[ 0.92  0.74 -1.41 -1.44 -0.24  2.27  0.62  1.24 -1.41 -0.38 -0.88  2.05
  1.22 -0.40  0.14 -0.04 -0.57 -0.33 -1.04  0.90  1.01 -1.69  0.40 -0.07
 -0.08 -1.62  0.84  1.10 -1.83 -0.84  0.15 -0.91  3.39 -2.12  1.14 -0.03
  0.16 -8.75  0.99 -0.51  0.26 -1.28 -1.44 -1.41 -2.14  1.18 -0.20  0.15
 -0.59 -1.17 -0.74 -1.81] | (94).(67)
[-3.79 -1.04  1.01 -1.12  0.94 -2.49 -0.14  1.51 -1.37 -1.50 -4.06  2.07
 -3.00 -1.52  0.66 -1.53 -1.61  3.74 -0.38 -0.77  1.51 -2.63  1.94  0.68
 -0.82 -2.66 -3.31  1.23  1.50 -0.97 -0.59 -1.83 -2.82  1.81  0.93 -1.20
 -0.75 -3.52  4.01  0.42 -1.04  0.94  2.24 -1.04 -0.54 -1.19 -0.81  0.97
  0.16 -3.05  0.99 -0.56] | (92).(70)
[-0.93  0.55 -3.35 -3.59 -3.75  2.89  0.17 -0.13 -2.86  1.01  0.98  2.61
  2.77 -0.10  0.80  1.50 -0.15  0.14 -2.23  2.00 -0.02 -0.30  0.30  0.27
 -0.72 -1.08  1.26  1.59 -2.93  1.10  0.45 -1.37  4.54 -1.59  1.94 -2.26
  0.04  2.66  0.61  0.17 -0.12 -1.06 -0.65 -1.49 -0.18  3.53  0.13  1.43
 -1.65 -1.38 -1.21  0.12] | (94).(66)
[ 0.63  0.73 -0.32 -3.28 -1.08  3.05  0.08 -0.04 -1.93  0.08 -0.22 -0.75
  2.05 -2.26 -0.18  0.66 -1.13  0.52 -1.45  1.72  3.93 -1.11 -0.14 -3.19
 -0.56  0.46 -0.11  1.90 -3.00  1.05  1.08 -1.44  6.44 -3.48  0.99  0.12
  0.79  1.82 -1.28  0.53 -0.09  0.62 -1.24 -1.75  0.18  2.38 -0.74  0.41
 -0.85  0.34 -0.20 -2.06] | (94).(66)
[ 0.49 -1.34  2.18 -0.25  0.85 -3.66 -2.35  0.80 -1.24 -0.57  0.49  2.87
 -1.91 -0.44  0.64 -0.67  0.91  0.51  2.46  0.06 -1.58 -0.53  2.44  0.38
  0.04  0.42  3.06 -0.34  1.72  1.82 -3.90  0.02 -2.56 -0.64 -0.43 -0.11
 -1.56  1.52  4.53 -0.70 -3.63  1.11  3.21 -1.20  0.73 -1.76  0.44  0.97
  1.22 -2.66 -0.25  2.39] | (97).(52)
[ 0.32 -0.79  1.12 -0.63  0.83 -1.34 -0.75  0.34 -0.98 -0.26 -1.42  4.55
 -0.99  1.35  0.16 -0.11  1.75 -0.58 -1.17 -0.27  0.48 -1.01  0.21  0.93
 -0.21  0.08  0.82 -0.79 -1.58 -2.37 -1.26  0.18 -1.89 -0.41 -0.39 -0.16
  1.46 -0.14  5.26 -1.51 -1.81 -0.81  2.12 -1.61 -0.93 -3.00  0.86 -0.45
  1.63 -2.05 -2.65 -0.87] | (97).(57)
[ 0.48 -0.43  1.05  0.67  0.24 -2.15 -1.44  0.30  0.15 -0.45  0.02  2.44
 -1.72  0.86  0.80  0.04  0.42  0.50 -0.09 -0.14 -1.43  0.84  1.48  0.84
 -0.13 -0.53  1.77 -1.03 -0.18 -0.80 -1.40 -0.30 -3.21  1.20  0.59  3.28
  0.16 -0.19  3.49 -1.15 -1.28 -1.55  2.93 -1.26 -0.39 -1.17  0.23  0.95
  0.83 -2.02 -0.45  1.18] | (97).(57)
[ 3.84 -1.60 -0.22 -0.63 -0.80 -0.85 -1.56  0.58 -0.66  0.48  0.88  4.84
 -0.84  1.17  0.46  1.42  0.59 -2.39 -0.11  0.70 -1.00  1.28 -0.38 -0.69
 -0.56 -1.37  0.84 -0.81 -1.49  1.08 -0.09 -0.20  1.36 -1.82  1.82  1.00
 -0.10  0.94  2.41 -2.18 -2.31 -1.09  4.37 -2.59 -0.44  2.87 -0.35 -0.64
  0.73 -0.53 -0.46  0.67] | (89).(59)
[ 2.93  0.16 -1.69 -2.01 -1.36 -1.19 -0.76  2.66 -2.23  2.25 -0.30  7.31
 -1.65  3.64  1.11  1.24  0.01 -3.10 -0.74  0.71 -1.28  0.27  1.09  0.97
 -0.70 -3.38 -0.17 -1.57 -0.77  0.39  0.25 -2.70 -1.48 -0.65  2.09  1.85
 -0.10  0.12  4.06 -2.32 -1.46 -1.49  4.81 -3.24  0.49  4.66  0.67  0.07
  0.74 -2.47 -2.74 -0.79] | (89).(59)
[ 2.14  0.61 -1.03 -1.71 -2.54 -0.59 -1.14  0.87 -0.81  1.03 -0.09  5.33
  0.69  1.66  1.10  1.62  0.00 -1.00  0.24  0.52 -0.81  0.75  0.92  0.17
 -0.48 -1.17 -1.55 -0.95 -1.30  0.97 -0.18 -1.75 -0.19 -0.13  2.14  1.71
 -1.40  0.69  2.91 -1.06 -1.16 -2.07  3.03 -2.69  0.11  2.89 -0.31 -0.80
  0.56 -2.10 -0.70 -0.26] | (89).(47)
[ 0.31 -1.06  2.59 -1.40  3.51 -2.21 -0.85  0.72 -0.34  0.11 -1.98  2.25
 -3.08  3.22  0.66 -0.85  0.14 -0.37  1.28 -1.45 -0.85 -0.17  2.10  0.09
 -2.27 -0.77  0.88 -0.99  0.83 -1.97 -1.39  1.23 -3.95 -0.07 -1.78 -0.52
 -0.37 -1.15  3.97 -1.34 -1.44 -0.36  1.22 -1.17  0.11 -3.50  0.61  0.10
  1.15 -3.32 -0.64 -0.49] | (97).(52)
[ 3.56  0.39 -0.77 -2.16 -1.03  2.41 -1.13  0.48 -0.09  0.86 -0.53  4.77
 -0.86  2.05  0.75  0.58 -1.16 -1.95 -1.05  0.63 -0.21  0.58  0.87  0.79
 -0.57 -2.22  0.99 -0.56 -3.22 -0.70  0.85 -1.75  2.86 -1.00  1.90  2.23
 -0.70  0.50  2.72 -2.06 -1.13 -2.60  4.14 -2.59 -0.71  2.90 -0.47 -0.86
  0.15 -0.52 -2.65 -1.32] | (89).(59)
[ 0.33  1.38 -3.63 -3.33 -0.74  2.96  1.19  0.43 -1.68  1.61 -0.82  0.05
  2.35 -2.18  0.78 -0.66 -1.61  3.59 -1.37  1.08  1.55 -1.91 -0.29 -2.05
 -0.34 -1.72  1.35  2.26 -3.37 -0.93  1.56 -2.67  6.32 -1.55  1.73  0.47
  1.91 -1.00 -0.21  0.73  0.63 -0.25 -2.57 -1.42 -1.21  2.34 -1.16 -0.11
 -1.11  0.89  1.09 -3.68] | (94).(67)
[ 1.64 -0.72  1.31 -0.25  0.42  0.08 -1.52 -0.66 -0.29  0.45  0.17  2.93
 -0.38  2.11  0.24  0.10  0.96 -1.43  0.51 -0.11  1.18  1.28  0.09  1.57
 -0.87  0.33  3.80 -1.13 -0.39 -0.08 -1.42  0.01 -2.27  0.19 -0.50 -0.50
  0.66  0.86  3.86 -2.17 -1.30 -1.19  0.07 -0.41 -0.69 -2.72  0.13  0.39
  0.38 -1.61 -0.91  1.36] | (97).(57)
[ 2.59 -0.20 -0.02 -0.24 -2.01  0.99 -1.19  0.46 -1.65  0.41  0.57  5.33
 -0.56  2.01 -0.11  1.33  0.90 -1.38 -0.81  1.60 -0.71  1.19  0.40  0.64
 -0.75 -0.71  1.84 -1.22 -3.25  0.53  0.22 -1.77 -0.37 -2.14  1.52  1.72
 -0.54  1.14  2.52 -1.18 -0.95 -2.63  3.06 -2.68 -0.19  3.05 -0.25  0.25
 -0.70 -0.90 -2.31 -0.62] | (89).(59)
[ 2.19 -0.89  0.91 -0.18 -1.33 -2.62 -2.27 -0.90 -1.86  0.29  0.15  7.39
 -2.58  1.19  0.29  1.45  0.99 -1.67  0.11 -0.24 -1.98  1.00  0.59  1.02
 -0.83 -0.40 -0.47 -1.38 -1.71  0.22  0.39 -0.24 -0.29 -0.15  1.57  1.00
 -0.18  0.68  3.98 -2.13 -2.25 -0.35  6.37 -2.47 -0.63  2.34 -0.71 -0.30
  0.58 -1.13 -1.48  1.20] | (89).(47)
[ 1.30 -0.33 -2.57 -1.08 -1.72  0.45 -0.62  2.40 -1.66  1.04 -0.53  6.78
 -0.95  1.00  0.89  1.16  0.12 -1.06 -1.57 -0.01 -1.35 -0.21 -0.11  0.34
 -1.59 -2.83 -0.43 -0.79 -2.44  1.27  0.04 -1.93  0.10  0.09  2.91  0.39
 -0.34  0.62  3.10 -1.79 -1.21 -2.39  4.85 -3.10  0.13  4.60 -0.69  0.55
  0.86 -0.69 -2.03 -0.55] | (89).(47)
